Below are the code and all the weights of a small trained network. Each question names an input and a class and asks about switching units off, where a switched-off unit gives its printed mean instead of its output.

import numpy as np


def w(rows, s, z=0):
    codes = np.array(rows[::2]) - 128.0
    scale = np.full(codes.shape[1], s)
    scale[-1] = z or s
    return codes * scale


def norm(h):
    return h / np.sqrt((h * h).mean(-1, keepdims=True) + 1e-5)


def f(y):
    return y / 2 * (1 + np.tanh(0.7978845608 * (y + 0.044715 * y**3)))


def log_softmax(a):
    a = a - a.max(-1, keepdims=True)
    return a - np.log(np.exp(a).sum(-1, keepdims=True))


def net(x, mask):
    res = np.array(x, float).reshape(1, 2) / 4 @ E
    u = 0
    for l in range(4):
        y = f(norm(res) @ A[l][:, :-1].T + A[l][:, -1])
        res = res + np.where(mask[u : u + 3], y, B[l][:, -1]) @ B[l][:, :-1]
        u += 3
    return log_softmax(norm(res)[-1] @ U[:, :-1].T + U[:, -1])


A, B = {}, {}
E = w([
[65,192,222,56,170,164,116,150,84],'x0',
[147,254,65,198,74,197,217,234,34],'x1',
],0.0039)
A[0] = w([
[183,123,68,254,63,147,196,159,176,153],'L0N0',
[93,205,244,44,139,94,68,161,17,88],'L0N1',
[137,63,14,234,71,230,179,156,251,5],'L0N2',
],0.0022,0.0021)
B[0] = w([
[169,105,90,122,169,216,80,163,90,251],'L0N0',
[83,112,95,28,126,218,76,175,75,208],'L0N1',
[122,167,32,190,140,148,3,62,87,173],'L0N2',
],0.0041,0.0019)
A[1] = w([
[128,3,170,115,95,8,120,31,238,91],'L1N0',
[204,62,96,219,36,95,203,154,179,147],'L1N1',
[200,151,139,129,68,110,182,90,163,6],'L1N2',
],0.0048,0.0018)
B[1] = w([
[161,98,178,58,146,49,253,63,122,254],'L1N0',
[60,96,150,82,130,148,67,115,165,187],'L1N1',
[186,135,150,83,184,93,83,193,65,115],'L1N2',
],0.0065,0.0063)
A[2] = w([
[97,148,204,74,175,103,2,116,137,25],'L2N0',
[213,160,99,248,33,72,251,175,122,110],'L2N1',
[166,197,84,182,106,150,114,215,128,3],'L2N2',
],0.0044,0.0019)
B[2] = w([
[87,143,14,162,118,42,24,174,172,169],'L2N0',
[173,124,93,161,253,81,64,90,148,205],'L2N1',
[161,126,195,124,125,69,159,112,129,253],'L2N2',
],0.0059,0.002)
A[3] = w([
[167,54,1,156,117,115,106,137,177,58],'L3N0',
[35,187,55,53,174,75,39,163,148,5],'L3N1',
[53,121,87,107,57,100,49,114,191,25],'L3N2',
],0.0052,0.0026)
B[3] = w([
[91,47,159,127,61,183,92,42,213,249],'L3N0',
[154,39,124,123,196,31,1,174,57,225],'L3N1',
[124,157,89,220,196,160,69,143,13,197],'L3N2',
],0.0057,0.002)
U = w([
[69,69,79,62,228,36,15,225,12,171],'0',
[45,229,204,44,103,221,236,234,10,125],'1',
[45,168,75,146,30,57,150,213,200,3],'2',
[160,35,31,225,43,223,78,27,205,234],'3',
[106,20,204,4,172,27,244,14,186,253],'4',
[243,255,60,232,208,190,217,198,30,89],'5',
],0.0045,0.003)

Each question gives the input, the list of numbers given to net, and the class t.
The units are the neurons (one row each of A and B). Each row of codes is followed by its name. A weight is (code - 128) times the scale printed after its matrix; where a second scale follows, it is the last column's (A, B and U).
mask holds one flag per neuron, layer by layer. A switched-off neuron (its flag False) gives its mean, the last column of its row in B, instead of its output. The means were averaged over made-up inputs and are rounded, as every weight is.
A unit's drop is (log p(t) with every unit on - log p(t) with that unit switched off) / (log p(t) with every unit on - log p(t) with every unit switched off).
The circuit of an input: a set's keep is (log p(t) with only the set's units on - log p(t) with every unit switched off) / (log p(t) with every unit on - log p(t) with every unit switched off). Starting from all 12 units, units are removed one at a time, each time the one whose removal leaves the highest keep (on an exact tie, the one counted first), for as long as the keep stays at least 0.8.
units of the circuit, in order: the units of the circuit, biggest drop first
most important unit: the unit with the biggest drop
k most important neurons: the k neurons with the biggest drops, biggest first
k most important neurons of layer l: the k neurons of layer l with the biggest drops, biggest first
input [8,-4], class 0: most important unit => L2N0
input [-3,0], class 3: 4 most important neurons => [L0N2, L1N0, L0N0, L3N0]
input [-1,3], class 5: units of the circuit, in order => [L1N0, L2N2, L3N0]
input [-5,7], class 3: units of the circuit, in order => [L3N0, L1N1, L1N0]
input [-1,2], class 5: units of the circuit, in order => [L2N0, L1N0, L3N0]
input [3,2], class 1: 3 most important neurons => [L1N1, L1N0, L0N1]
input [-7,8], class 3: units of the circuit, in order => [L3N0, L1N1]
input [8,2], class 0: units of the circuit, in order => [L1N0, L3N1]
input [6,0], class 0: 3 most important neurons => [L1N0, L3N1, L2N0]
input [-3,4], class 3: units of the circuit, in order => [L1N0, L3N0]
input [-5,8], class 3: units of the circuit, in order => [L3N0, L2N1, L1N1]
input [7,-5], class 0: units of the circuit, in order => [L2N0, L3N1]
input [2,4], class 5: 3 most important neurons => [L1N1, L2N1, L1N0]
input [2,0], class 0: units of the circuit, in order => [L1N0]
input [2,5], class 5: units of the circuit, in order => [L1N1, L2N1]
input [-5,-1], class 3: units of the circuit, in order => [L0N2, L0N0, L1N0]
input [4,1], class 0: 4 most important neurons => [L1N0, L0N1, L3N1, L2N0]
input [1,2], class 5: units of the circuit, in order => [L1N1, L1N0]
input [-3,2], class 3: 2 most important neurons => [L0N0, L1N0]
input [2,6], class 5: 2 most important neurons => [L2N1, L1N1]
input [3,1], class 1: 3 most important neurons => [L1N1, L2N1, L0N2]
input [-4,1], class 3: 3 most important neurons => [L0N2, L0N0, L1N0]
input [-3,1], class 3: most important neuron of layer 1 => [L1N0]
input [1,0], class 0: 3 most important neurons => [L0N1, L1N0, L3N1]
